Each row has a name. After each piece below comes the name of the row it's from, unless a question asks for something else. Each question is about the rows just above it. Places in a row count from 0.

[ 5.20,  5.20, -2.43,  4.46] : Q_417
[ 3.91,  3.91, -1.93,  9.25] : Q_265
[ 5.20,  5.20, -3.43,  1.61] : Q_50
[ 5.20,  5.20, -3.37,  1.69] : Q_625
[ 5.05,  5.05, -3.32,  1.60] : Q_185
[ 3.91,  3.91, -1.93,  1.71] : Q_559
[ 3.85,  3.85, -1.83,  9.16] : Q_523
[ 5.00,  5.00, -3.40,  1.56] : Q_475
[-2.28, -2.28, -2.47,  4.39] : Q_747
[ 3.77,  3.77, -1.98,  9.23] : Q_984
[-2.22, -2.22, -2.52,  4.38] : Q_723
[-2.10, -2.10, -2.47,  4.17] : Q_778
[-2.28, -2.28, -2.47] begins in row and place
Q_747, 0
[-2.47,  4.39] begins in row and place
Q_747, 2

[-1.20, -0.61, -1.97, -3.71] : Q_319
[ 3.01,  5.43, -2.63, -1.11] : Q_230
[-1.20, -0.61, -0.47, -6.02] : Q_389
[-4.37,  2.77,  0.83,  6.56] : Q_892
[-0.61, -1.20, -0.47,  0.41] : Q_77
Where do [-1.20, -0.61, -0.47, -6.02] appear?
Q_389
Row and place where [-4.37,  2.77,  0.83] starts:
Q_892, 0
Where does [-1.20, -0.47] start? Give its row and place.
Q_77, 1
Row and place where [-0.61, -1.20] starts:
Q_77, 0
[-0.47,  0.41] begins in row and place
Q_77, 2
Row and place where [2.77, 0.83] starts:
Q_892, 1

[ 3.75, -2.84,  4.60,  3.20, -1.30, -5.51] = Q_298
[-2.99,  6.06, -7.78, -2.48,  4.60,  3.70] = Q_199
[ 3.75, -2.84,  4.60,  3.20,  4.60,  3.70] = Q_639
[-3.04,  6.13, -7.89, -2.56,  4.62,  3.81] = Q_614
[-2.94,  6.01, -7.72, -2.48,  4.57,  3.70] = Q_648
[ 3.59, -1.86,  3.59,  3.61, -0.29, -5.67] = Q_6
[-3.01,  6.09, -7.83, -2.54,  4.62,  3.78] = Q_654
[ 3.63, -2.04,  3.77,  3.53, -0.48, -5.68] = Q_234
[-2.99,  6.00, -7.73, -2.52,  4.53,  3.77] = Q_320
[ 3.57, -1.86,  3.59,  3.61, -0.29, -5.67] = Q_643
Where does [-2.04,  3.77] start? Give its row and place.
Q_234, 1
Row and place where [-2.99,  6.00, -7.73, -2.52] starts:
Q_320, 0

[-6.34,  6.36,  6.31,  6.37, -6.32, -6.38] : Q_595
[-6.63,  6.65,  6.59,  6.66, -6.61, -6.67] : Q_481
[-6.34,  6.36,  6.31,  6.37, -6.32, -6.52] : Q_826
[ 3.22, -3.24, -3.20, -3.24,  3.21,  3.25] : Q_253
which: [-6.34,  6.36,  6.31,  6.37, -6.32, -6.38]
Q_595
[-6.32, -6.52] begins in row and place
Q_826, 4

[-0.01,  0.72, -1.37,  2.75, -1.40,  0.06,  0.81,  3.31,  3.08]  Q_782
[ 1.46, -2.55,  2.32, -3.67, -0.86,  0.65, -4.12, -4.49, -0.19]  Q_578
[-1.40,  0.06,  0.84,  3.31,  0.41, -6.24, -2.28, -8.54, -1.81]  Q_742
[ 0.02,  2.74,  0.65,  2.02, -1.00,  0.35,  4.00,  5.48,  1.80]  Q_624
[-1.25, -5.75, -0.07, -4.61,  0.79,  1.76, -6.54, -9.24, -6.28]  Q_281
Where does [-9.24, -6.28] start? Give its row and place.
Q_281, 7
Row and place where [-1.40,  0.06,  0.81,  3.31,  3.08] starts:
Q_782, 4
[-1.40,  0.06,  0.81,  3.31] begins in row and place
Q_782, 4
Where does [-1.40,  0.06,  0.81] start? Give its row and place.
Q_782, 4
Row and place where [-2.55,  2.32, -3.67] starts:
Q_578, 1
[-3.67, -0.86] begins in row and place
Q_578, 3

